(in the rows, 128 means zero)
Each row is followed by its class.
[126 153 131 135 119 130 125 124 121 149 133 127 134 138 120 127 110 124
 141 138 139 110 126 138 121 121 106 120 137 105 112 146 111 112 124 119
 116 130 121 149 130 128 126 153 164 131 135] => Z381
[ 98 142 141 153 140 137 136 126 129 147 134 131 116 130 169 106 108 149
 133 138 156 113 129 153 125 109  91 118 149 113  91 140 121 110  96 104
 130 116 106 131 129 113 151 160 166 104 142] => Z666
[106  98 150  76 164 151 119 126  93 131 132 135 124 112 199 125 134  97
 140 170 182 147 139 173 125 115 163 144 172 125 124 135 107 105 136  79
 169  97 135 133 126 163 128 101 151  95 130] => Z913
[133 105 119 132 129 117 138 125 138 107 120 138 125 119 134 122 150 139
 122 112 118 129 124 123 135 130 145 123 119 159 148  88 144 142 125 129
 142 141 124 105 121 111 136 109  92 120 124] => Z130
[173 133  66 140  95 134 110 121 138 116 127  91 158 136  50 180 146  96
 124 111  79 139 114  82 104 158 151 120  97 133 159 153 150 146 170 177
 100 137 155 137 128 128  97 100 122 161 111] => Z375
[104  88 127 183 156 107 105 132 139 135 120 137 115 152 150 106 111 146
 113 137 127 101 122 109  90 107 133 113 144 143 135 163 126 120  87 128
 121 117 112 128 109  94 145 179 149 109 160] => Z365
[101 111 137 190 132 114 144 123 161 127 122 137 106 135 164  93 135 162
 120 106 146 103 122 126 115 110 113 113 131 144 116 114 130 152  89 119
 130 129 106 111 125  92 152 153 131 102 157] => Z863
[124  93 106 133 170 155 123 120 129 151 110 114 141 156 174 126 112 110
 138 119 179 116 124 118  93 130 134 122 181 117 111 177 118 131 157 124
 137  96 147 149 133 149 127 126 180  76 133] => Z365
[137 126 114 118 140 147 119 123 126 135 127 105 136 130 133 148 128 107
 135 134 140 134 130 120 115 133 143 123 140 129 136 147 124 134 153 131
 133 117 140 130 126 134 118 108 147 127 125] => Z913
[139  95  99 100 132 151 155 124 156 105 110 124 113 134 156 141 149 123
 133  91 181 146 124 121 141 135 171 140 130 150 129  94 155 175 179 131
 161 131 146 106 137 143 112  64  87  92 113] => Z863
[125  95 112 178 137  95  93 133 141 110 138 140 128 138  85 121 146 139
  90 123  73 130 119 107 113 127 164 124 106 167 168 142 141 132 103 145
 119 142 125 131 105 102 119 134 107 157 140] => Z148
[112 147 121 158 125 118 106 118 139 152 129 121 137 153 128 118 109 142
 121 140 138 113 130 132 109 127  96 112 142 106 103 176 119 100 106 139
  97 127 117 150 133 116 139 166 182 121 137] => Z148
[137 129 127 127 120 115 111 136 117 123 136 135 125 123 101 137 120 124
 130 147 110 128 126 126 119 130 139 132 108 130 134 140 133 108 117 130
 119 138 128 135 115 123 130 140 122 144 137] => Z365
[182 158  76  35 119 216 155 110 131 147 110  79 165 142 144 188 131  85
 155 106 198 159 137 126 146 180 157 127 147  98 111 135 147 149 252 150
 132  94 176 140 155 187 105  24 150  99  79] => Z631
[114 111 129  90 159 146  66 141  59 133 140 133 149 122 130 162 136  72
 124 196 104 160 132 158 108 125 172 144 156 116 150 205 104  69 137 115
 124  95 138 173 107 177 123 131 165 133 123] => Z375
[141 108 102 117 154 147 112 123 121 132 126 118 134 136 142 147 120 108
 128 136 143 134 123 122 107 131 153 123 144 128 136 155 133 119 141 129
 134 112 144 135 125 137 135 115 155 112 126] => Z365
[199 181  70  89  96 154 131 115 136 118 126  87 165 135  49 187 148 104
 125 102 117 149 132  80 157 182 154 130 100 129 147 121 159 156 206 186
 112 143 173 137 136 149  99  50 102 172  85] => Z148
[112  83 135 186 131  81 111 140 150 113 122 155 103 129 110 101 126 156
 110 122  87 111 120 117 102 102 130 119 104 161 153 121 132 132  69 122
 130 146 105 109 102  81 139 169 106 138 160] => Z365
[150 120 103  52 140 175 133 122 105 128 127 103 151 124 147 172 144  78
 154 123 173 158 133 132 137 151 172 147 157 114 129 138 131 130 210 130
 149 114 170 143 142 183 104  64 128 106  99] => Z381
[140 175 123  93 110 141 138 120 117 138 129 124 136 130 126 140 122 131
 148 140 143 128 136 152 147 143 108 120 131 101 100 128 131 106 147 135
 106 133 127 134 142 141 145 121 149 130 105] => Z130
[150 121  98  98 120 145 125 126 130 112 124 121 137 122 111 151 144 103
 124 117 136 150 127 110 141 144 161 138 127 137 143 113 152 155 163 136
 143 131 149 115 137 148 109  80 103 132 100] => Z375
[107  73 129  92 191 160 109 140  92 125 130 143 129 140 191 129 127  98
 117 159 172 157 125 160 128 113 189 153 176 140 132 162 128 110 146  87
 183  97 139 144 108 167 119  94 145  89 126] => Z666
[123 144 140 106 134 135 111 138  90 125 147 135 124 109 133 152 135 109
 142 165 124 146 131 157 135 126 148 141 130 118 137 145 110 102 126 113
 125 122 127 151 118 156 127 130 128 135 131] => Z863
[149 174 121 119  84 127 140 127 140 114 132 121 116 121  88 144 135 146
 134 113 124 130 135 117 164 143 125 129  91 124 125  92 152 153 133 151
 112 149 128 115 131 122 132 115  94 163 120] => Z863
[107  99 137 102 172 146  92 141  73 129 146 145 132 119 155 136 128  91
 131 179 128 156 123 180 118 110 169 147 156 125 135 177 109  75 121  87
 154 105 129 159 105 162 123 125 159 119 135] => Z666
[107 140 157  89 133 144 171 119 137 142 111 129 120 122 211 102 128 139
 153 128 220 117 144 163 150 122 106 130 169 113  82  91 115 142 141  80
 171 118 131 110 156 142 147  92 145  89 123] => Z913
[133 141 127  93 133 152 123 128 100 120 135 133 125 120 139 149 137 108
 135 153 151 147 136 151 146 127 157 142 133 123 130 126 127 115 145 118
 138 117 138 143 123 156 130  97 133 130 125] => Z863
[149 170 111 143  96 126 132 116 141 142 115 100 140 150  97 137 117 137
 131 118 124 112 133 104 133 143 102 114 117 112 114 134 129 141 135 153
 103 134 136 126 141 114 137 127 149 153 119] => Z913
[145 136  92 134 126 141 117 113 141 136 128 103 148 150 108 146 130 120
 122 116 133 133 128 112 118 148 130 119 134 119 127 163 139 125 155 158
 109 130 142 138 137 133 118 110 156 130 119] => Z148
[110 110 138 149 133 108 118 131 131 127 128 129 122 132 132 118 136 132
 129 129 109 125 128 132 116 119 125 127 131 135 133 141 116 128 110 122
 124 136 123 125 129 122 129 141 127 134 141] => Z913
[146 141 100 118 110 135 120 125 122 120 130 120 141 132  99 148 138 111
 119 134 119 136 125 117 132 145 144 128 121 128 132 131 147 133 145 143
 121 129 142 129 132 138 122 102 124 146 110] => Z375
[144  44  97 104 184 155  80 135  88 110 137 121 164 135 136 167 145  71
 113 147 119 176 120 127  98 134 212 145 160 155 187 175 133 119 157 127
 172  91 159 143  96 173  88  85 121 124 134] => Z666
[102 120 158 114 135 107  79 142  84 127 150 157 123 120 123 126 124 117
 125 183  99 138 132 169 120 105 158 136 124 124 144 164 108  73  88  99
 118 128 112 155 104 133 144 170 139 147 145] => Z381
[139 127 126 133 131 113  83 137  99 109 166 131 134 106  71 146 150 115
 110 156  56 157 127 134 126 137 176 133  97 148 181 149 133  97 113 139
 111 141 127 140 104 127 119 129 102 179 138] => Z148
[ 72 109 173 125 154 122 143 138 122 125 130 169  88 124 220  81 128 155
 123 153 200 120 134 175 144  96 137 139 160 134  99 103 121 123  85  69
 167 118 103 118 122 126 158 141 132  85 148] => Z863
[109  72 116 124 182 158 138 127 140 135 117 121 132 149 211 125 129 117
 132 109 189 136 120 138 111 122 151 138 185 137 111 153 131 148 157 102
 176 103 143 131 133 146 118 101 151  58 125] => Z666
[132 155 118 135 107 141 169 113 172 146 112 111 126 143 145 117 116 150
 149  81 186  98 127 107 133 133  92 112 136 111  87 106 141 164 153 130
 131 140 132 120 156 111 131 117 147 101 123] => Z381
[ 94  86 145 120 176 139 115 137 102 124 134 151 120 128 192 111 130 118
 115 160 155 139 126 169 125 104 154 142 164 142 122 139 123 105 104  81
 173 104 123 139 108 143 137 124 142  96 140] => Z666
[ 92 122 156 172 118  80 130 126 156 123 124 154  98 136 153  83 132 177
 111 124 122 103 132 142 132 106 110 119 121 144 111  96 126 143  59 104
 130 143 100 102 129  81 166 165 114 128 146] => Z913
[140 163 131 138  87 104 131 131 137 117 142 120 122 115  74 136 140 149
 136 105  79 120 132 108 147 139 109 124  85 127 136 103 140 142 114 153
  99 159 125 121 131 108 137 144  83 170 126] => Z381
[147 110 100 152 146 136  54 138  76 132 141 114 159 136  70 171 129  75
 114 171  69 154 113 121  87 131 176 131 120 135 183 217 108  83 126 150
  99 114 132 170  84 142 112 149 166 164 146] => Z863
[ 95 122 152 112 139 124 147 136 129 119 137 154  96 117 175 104 125 154
 130 133 158 133 137 164 151 107 114 133 134 128 102  98 135 119  97  95
 159 130 109 112 132 128 149 133 107 106 132] => Z666
[146 153 117 127 101 125 141 129 134 108 143 116 120 113 101 149 146 130
 141 117 115 137 127 121 144 146 138 136 100 131 135 105 141 145 139 149
 115 149 134 121 132 129 124 116  87 146 126] => Z863
[ 95 117 165 144 136  87  96 141  93 118 146 169  99 109 127 105 118 139
 120 179  91 123 130 165 121  96 133 136 116 132 136 137 114  77  52  93
 122 134 101 133 102 112 155 182 126 147 161] => Z365
[163 183 101 107  82 143 185 123 165 123 117 100 122 134 110 142 121 158
 143  80 165 120 135 100 173 157 103 124 105 117  97  78 167 176 172 154
 135 150 142  99 156 122 127  89  86 131  95] => Z666
[158 133  90 158 108 128 137 119 158 126 113 102 141 143  84 144 134 136
 134  86 100 115 115  86 117 146 119 108 105 139 138 128 150 152 161 170
 104 147 133 122 131 106 115 115 124 138 117] => Z130
[137 121 109 123 137 161 137 116 137 153 116 107 149 148 150 138 121 106
 144 112 178 121 120 124 113 130 127 118 160 112 114 146 122 139 170 121
 138 114 143 141 141 144 109 104 169  95 123] => Z381
[116 141 114 195 109 120 152 116 179 155 116 114 132 147 142 100 115 162
 125  86 149  86 118  96 104 137  74 101 143 115  90 138 133 175 111 136
 107 131 118 121 153  99 135 161 163  95 128] => Z375
[132 143 124 179  88  89 121 134 152 106 136 131 108 128  73 125 140 161
 112 112  72 120 123 110 130 130 122 122  69 147 141 107 149 143  87 158
  91 162 109 114 115  88 139 158  84 167 145] => Z863
[146 194 134 115  89 111 111 139 100 125 147 124 134 102  60 158 131 123
 134 149  56 137 137 134 151 150 105 125  79 116 147 129 130  91 108 153
  87 146 122 135 121 127 144 150 103 186 126] => Z631
[148 146  92 140  92 134 118 116 148 129 132 102 142 143  84 153 132 120
 128 114 102 131 125 106 112 148 113 117 109 113 121 149 148 134 143 165
  89 137 134 128 142 124 119 128 139 144 117] => Z375
[100  76 138 114 174 150 118 132 102 121 129 147 115 127 196 123 139  97
 129 155 177 146 121 161 115 107 183 149 164 140 134 153 116 116 134  83
 168 105 130 142 113 159 124 101 147  79 139] => Z863
[ 75  87 138 203 156 118 148 119 179 168 105 139 125 177 219  61  96 169
 122 116 189  73 119 151  89  99  77  89 190 114  97 164 113 145  75  98
 143  98 104 123 145  99 164 179 215  67 165] => Z631
[123  61 127  90 165 130  72 139  86 107 143 149 134 126 129 153 156  81
 109 156  99 176 126 154 113 119 212 150 132 154 178 157 131  95 134 112
 152 117 142 140  99 157 121 106 107 133 127] => Z381
[ 92 109 150 101 153 127 117 131 109 126 133 157 115 125 184 114 136 122
 119 154 155 138 139 169 132 121 138 138 147 128 117 131 131  95 105  95
 148 112 117 123 122 145 154 125 132 101 137] => Z631
[124 118 119 121 133 128 132 124 145 128 120 135 127 140 147 126 134 128
 121 113 148 129 129 127 129 137 125 124 131 135 125 123 143 131 125 127
 139 125 125 112 131 127 139 112 126 107 126] => Z631
[146 180 120 130  99 122 124 127 126 137 138 115 145 129  84 146 122 132
 135 125 102 116 134 112 136 157  95 115 107 108 125 142 133 119 122 157
  99 133 129 138 130 129 136 136 134 158 125] => Z631
[117 112 122 170 132 105 109 132 135 133 123 137 131 138 119 120 127 131
 118 128 100 117 120 125 103 124 121 117 122 138 146 155 124 116  96 127
 120 132 114 129 114 107 132 158 145 127 148] => Z631
[146 148 123  22 144 172 141 122  87 118 142 125 135  92 162 157 143  90
 145 159 190 165 148 166 168 146 175 149 153 118 134 103 130 105 188 106
 168 114 155 134 146 194 119  47 110 110 100] => Z148
[136 129 113 121 133 148 164 128 149 129 119 109 129 138 159 133 127 138
 139  93 159 128 125 122 140 142 126 130 141 127 106 120 145 164 161 127
 148 129 142 123 142 137 123 102 114  93 117] => Z666
[ 95 117 162 174 115  86 152 131 164 105 126 162  85 113 160  85 138 182
 113 112 133 110 128 141 146 100 114 120 110 156 127  57 137 157  61 106
 141 149  93  89 124  84 155 155  75 119 157] => Z863
[145 109  89 152 126 149 169 119 177 133 108 103 138 151 148 129 124 137
 137  70 171 119 114 104 119 141 119 117 143 133 109 118 149 182 167 135
 155 129 146 115 147 124 109  92 130  87 118] => Z666
[163 146  82 140 119 142 122 120 135 136 114 104 153 157  82 158 132 119
 126 108 107 120 120  90 123 154 131 112 118 131 134 148 145 136 171 173
 101 131 140 138 124 122 119 110 143 141 105] => Z130
[136 108 119  79 165 160 101 128  93 137 135 120 154 136 149 163 134  77
 137 148 147 152 129 143 116 136 174 143 165 119 141 172 115 111 171 118
 144 104 157 160 121 173 113  95 154 113 115] => Z381
[153 118 113  52 149 151  92 138  81 111 149 128 150 113 110 177 151  69
 123 161 111 181 135 141 138 157 194 148 121 137 174 147 144  92 161 135
 145 115 153 137 109 177 119  74 106 148 114] => Z631
[114  84 125 169 158  99  81 136 109 121 130 139 128 140 119 130 131 122
 108 149  74 127 121 126  86 118 155 125 128 145 154 180 123 102  88 132
 114 115 130 147  97 115 148 161 139 136 153] => Z365
[133 114 123 103 150 147 115 129 111 128 136 132 138 118 139 142 137  98
 122 138 132 145 128 134 125 141 160 128 136 137 153 142 133 112 137 121
 144 113 133 126 115 147 127 102 132 118 128] => Z631
[132 166 128 148  91 111 153 120 166 135 120 126 120 143 112 118 121 164
 126  93 141  98 131 102 150 134  89 113 108 122 102  87 149 160 116 145
 116 150 121 110 146  96 146 141 109 136 120] => Z381
[105 121 145 174 127  90  94 136 118 130 132 153 126 131 105 111 124 147
 123 157  69 113 122 146 106 106 114 113 113 135 139 154 114  89  74 126
  98 138  94 143 104  99 145 189 149 152 153] => Z130
[143 142 103 139 123 144 144 117 162 139 110 112 144 152 128 129 130 131
 127  91 156 114 127  98 132 151 110 113 136 128 118 121 151 152 153 151
 133 125 139 117 140 121 126 103 140 117 123] => Z631
[161  94  95 140 129 122  83 138 115 111 141 112 142 134  56 172 150  95
 111 122  45 160 110 105 102 135 190 127  91 161 202 158 139 122 144 159
 114 136 143 137 100 119 106 123  98 170 131] => Z381
[ 90 118 169 155 122  67 115 141 131  99 131 180  93 117 119  92 135 179
  98 142  72 115 131 145 155 101 122 126  93 160 136  79 146 119  52 119
 123 159  90 108 108  89 163 171  72 156 142] => Z130
[143 168 108 131 105 138 150 113 150 143 125 105 139 136 122 130 118 137
 138 117 159 113 130 121 133 145 107 115 131 108 104 133 129 133 152 138
 111 138 134 135 150 125 123 114 154 121 119] => Z148
[132 124  95 210 154 119  72 129 125 158 123 109 162 168  72 144 119 119
 101 126  43 111 113  99  67 135 108  90 120 126 156 232 112  99 109 173
  70 115 117 167 102 106 138 190 202 155 155] => Z631
[130  94 101 170 147 121 136 124 161 128 114 115 120 152 144 126 126 143
 122  90 131 113 118  92 100 133 130 117 137 143 128 142 144 159 134 146
 127 125 139 118 133 107 137 133 127  97 135] => Z365
[151 145 115  88 128 150 143 121 115 126 127 124 139 115 131 145 136 117
 143 127 142 137 132 136 147 144 138 125 133 128 131 104 133 128 162 128
 136 126 135 124 132 143 130  93 124 125 107] => Z130
[132 141 131  98 126 126 137 130 116 117 137 129 112 112 137 138 127 131
 143 135 139 133 136 135 143 134 137 137 123 123 121 108 139 123 132 123
 132 131 138 121 135 135 142 117  99 128 124] => Z365
[122 106 113 113 160 152 123 117 129 140 117 125 142 155 168 128 125 119
 132 125 169 129 128 135 115 132 137 120 172 121 113 153 130 123 156 129
 134 108 135 138 131 145 128 111 169  91 117] => Z130
[118 120 128 135 122 120 103 137 111 124 140 137 131 121 111 132 134 115
 121 155 100 136 123 138 114 124 142 129 120 129 139 151 128 108 113 119
 119 133 121 137 122 134 124 136 131 142 132] => Z375
[ 96 140 151 106 165 151 114 127  77 162 125 138 140 131 190 122 110 113
 147 177 167 118 134 171 120 119 115 124 187  93  94 183  93  75 128  96
 123  89 122 170 126 165 147 148 205  87 123] => Z130
[133 166 123 111 115 146 146 120 125 150 130 118 138 126 135 129 115 127
 146 139 166 117 136 144 135 138 111 122 142  99 102 144 111 113 152 120
 118 129 129 148 145 144 120 119 165 114 122] => Z148
[159 184  97 153  77 125 161 123 170 130 118 106 129 141  78 139 111 161
 130  86 119 109 122  94 155 150  87 117  90 121 100  99 159 165 139 162
 107 161 129 113 145 101 127 124 108 148 107] => Z666
[125 170 165  84 120 126  84 137  53 127 170 151 127  96  99 146 130  98
 130 201  80 148 142 181 144 126 149 140 114 106 144 150 108  49  97 106
 109 125 118 156 107 157 151 162 134 181 128] => Z381
[124 148 130 159 112  98  87 141 108 120 138 137 127 131  74 134 121 145
 110 152  57 131 126 134 135 118 119 129  93 132 137 150 132  99  75 138
 102 143 110 138 101 104 144 169 123 176 138] => Z666
[162  99  95 130 119 127 139 125 152 107 120 101 139 123  91 153 158 116
 125  90 105 144 124  92 125 145 158 123 105 163 174  96 145 175 164 154
 145 139 150  97 128 121 104  70  78 152 124] => Z913
[121  48 110 145 185 122  76 140 104 124 120 135 138 148 136 146 130  98
 106 145  98 146 116 117  81 120 192 139 149 156 172 197 123 118 129 126
 139 107 143 149  95 139 123 132 140 115 145] => Z365
[113 166 139 133 103 117 131 128 128 134 144 129 122 113 130 125 124 142
 138 145 127 115 133 138 128 135 106 122 126 105 101 132 127 126 110 123
 105 134 116 134 143 125 141 159 131 127 122] => Z375
[142 103 128  38 146 150 105 134  88 101 149 138 130 105 132 167 155  82
 134 152 131 179 139 157 147 133 204 155 130 138 163 114 138 111 164 115
 158 120 152 129 117 174 113  74  86 137 109] => Z381
